Below is a small trained network, with its code and all its weights. Each question gives an input and a class and asks what happens when units are switched off, that is, made to give their printed mean instead of their output.

import numpy as np


def w(rows, s, z=0):
    codes = np.array(rows[::2]) - 128.0
    scale = np.full(codes.shape[1], s)
    scale[-1] = z or s
    return codes * scale


def f(y):
    return y / 2 * (1 + np.tanh(0.7978845608 * (y + 0.044715 * y**3)))


def log_softmax(a):
    a = a - a.max(-1, keepdims=True)
    return a - np.log(np.exp(a).sum(-1, keepdims=True))


def net(x, mask):
    res = np.array(x, float).reshape(1, 5) / 4 @ E
    y = f(res @ A[0][:, :-1].T + A[0][:, -1])
    res = res + np.where(mask, y, B[0][:, -1]) @ B[0][:, :-1]
    return log_softmax(res[-1] @ U[:, :-1].T + U[:, -1])


A, B = {}, {}
E = w([
[81,155,77,206,168,186,177,140,50,76],'x0',
[125,171,106,22,174,67,64,80,81,125],'x1',
[149,213,68,113,143,67,137,246,163,189],'x2',
[98,81,47,130,36,133,113,125,94,92],'x3',
[63,143,131,140,163,109,67,76,167,196],'x4',
],0.013)
A[0] = w([
[157,187,110,75,231,161,117,130,194,172,188],'neuron 1',
[96,100,96,132,104,99,1,65,149,163,173],'neuron 2',
[190,98,92,81,62,121,211,77,170,28,161],'neuron 3',
[107,113,39,162,112,141,152,75,50,181,185],'neuron 4',
[162,206,115,60,195,63,55,158,122,143,192],'neuron 5',
[140,175,144,119,159,16,118,170,156,148,121],'neuron 6',
[141,130,97,127,44,130,186,145,146,83,187],'neuron 7',
[248,226,195,170,234,110,105,112,163,195,252],'neuron 8',
[137,200,104,210,113,125,223,197,156,175,167],'neuron 9',
[159,126,126,129,8,107,120,184,103,174,235],'neuron 10',
[52,131,162,172,212,204,93,69,67,65,207],'neuron 11',
[245,68,166,117,51,120,125,140,131,74,136],'neuron 12',
],0.0087,0.0047)
B[0] = w([
[75,254,172,142,137,91,120,177,143,151,196],'neuron 1',
[56,110,132,74,52,118,71,87,163,120,214],'neuron 2',
[168,83,141,187,122,172,128,114,58,181,208],'neuron 3',
[97,108,28,120,100,99,146,110,99,104,189],'neuron 4',
[167,183,108,121,113,76,28,179,71,104,226],'neuron 5',
[184,153,86,175,126,109,69,140,141,144,191],'neuron 6',
[119,47,80,164,96,165,128,153,134,151,197],'neuron 7',
[75,143,238,155,175,31,153,182,135,190,235],'neuron 8',
[154,178,40,126,75,123,192,137,248,182,214],'neuron 9',
[219,100,111,125,91,210,95,104,136,125,202],'neuron 10',
[29,178,109,188,172,102,194,96,65,71,248],'neuron 11',
[164,84,208,192,110,164,86,142,126,119,208],'neuron 12',
],0.0096,0.016)
U = w([
[50,124,210,181,223,89,242,146,199,168,123],'0',
[168,154,43,126,68,160,205,192,245,164,153],'1',
[151,115,50,65,100,52,112,176,62,56,37],'2',
[147,159,232,110,156,41,188,91,72,191,2],'3',
[67,151,179,74,37,112,46,9,210,126,104],'4',
[28,159,75,166,148,106,210,52,2,97,204],'5',
[130,223,139,141,152,30,90,238,101,184,167],'6',
[212,63,180,172,92,163,143,173,101,175,213],'7',
],0.0088,0.0028)

Each question gives the input, the list of numbers given to net, and the class t.
The units are the neurons (one row each of A and B). Each row of codes is followed by its name. A weight is (code - 128) times the scale printed after its matrix; where a second scale follows, it is the last column's (A, B and U).
mask holds one flag per neuron, in row order. A switched-off neuron (its flag False) gives its mean, the last column of its row in B, instead of its output. The means were averaged over made-up inputs and are rounded, as every weight is.
A unit's drop is (log p(t) with every unit on - log p(t) with that unit switched off) / (log p(t) with every unit on - log p(t) with every unit switched off).
The circuit of an input: a set's keep is (log p(t) with only the set's units on - log p(t) with every unit switched off) / (log p(t) with every unit on - log p(t) with every unit switched off). Starting from all 12 units, units are removed one at a time, each time the one whose removal leaves the highest keep (on an exact tie, the one counted first), for as long as the keep stays at least 0.8.
circuit, biggest first: the units of the circuit, biggest drop first
k most important neurons: the k neurons with the biggest drops, biggest first
drop of u: that unit's drop, to one decimal
input [-4,-5,1,1,-3], class 7: circuit, biggest first -> (neuron 12)
input [5,2,4,3,1], class 1: circuit, biggest first -> (neuron 9; neuron 8)
input [8,1,5,1,6], class 5: 4 most important neurons -> (neuron 4; neuron 11; neuron 8; neuron 12)
input [0,4,3,8,4], class 4: 2 most important neurons -> (neuron 2; neuron 11)
input [2,-4,-8,-7,-2], class 5: 3 most important neurons -> (neuron 11; neuron 9; neuron 1)
input [4,-4,3,-5,-2], class 1: 2 most important neurons -> (neuron 9; neuron 11)
input [-2,-2,0,6,3], class 4: 2 most important neurons -> (neuron 2; neuron 9)
input [2,4,-5,-8,-4], class 0: 2 most important neurons -> (neuron 8; neuron 11)
input [-3,8,-7,-6,3], class 6: 2 most important neurons -> (neuron 5; neuron 8)
input [-8,7,6,7,-3], class 2: 4 most important neurons -> (neuron 8; neuron 5; neuron 10; neuron 2)
input [0,3,-8,7,-8], class 7: 2 most important neurons -> (neuron 12; neuron 3)
input [-6,1,-6,-7,3], class 0: 3 most important neurons -> (neuron 8; neuron 10; neuron 3)
input [-4,7,4,7,7], class 4: drop of neuron 2 -> 3.9
input [-8,-7,5,-5,-5], class 1: circuit, biggest first -> (neuron 9)
input [0,-6,8,3,8], class 1: drop of neuron 9 -> 0.3
input [4,2,6,3,-1], class 1: drop of neuron 9 -> 0.2
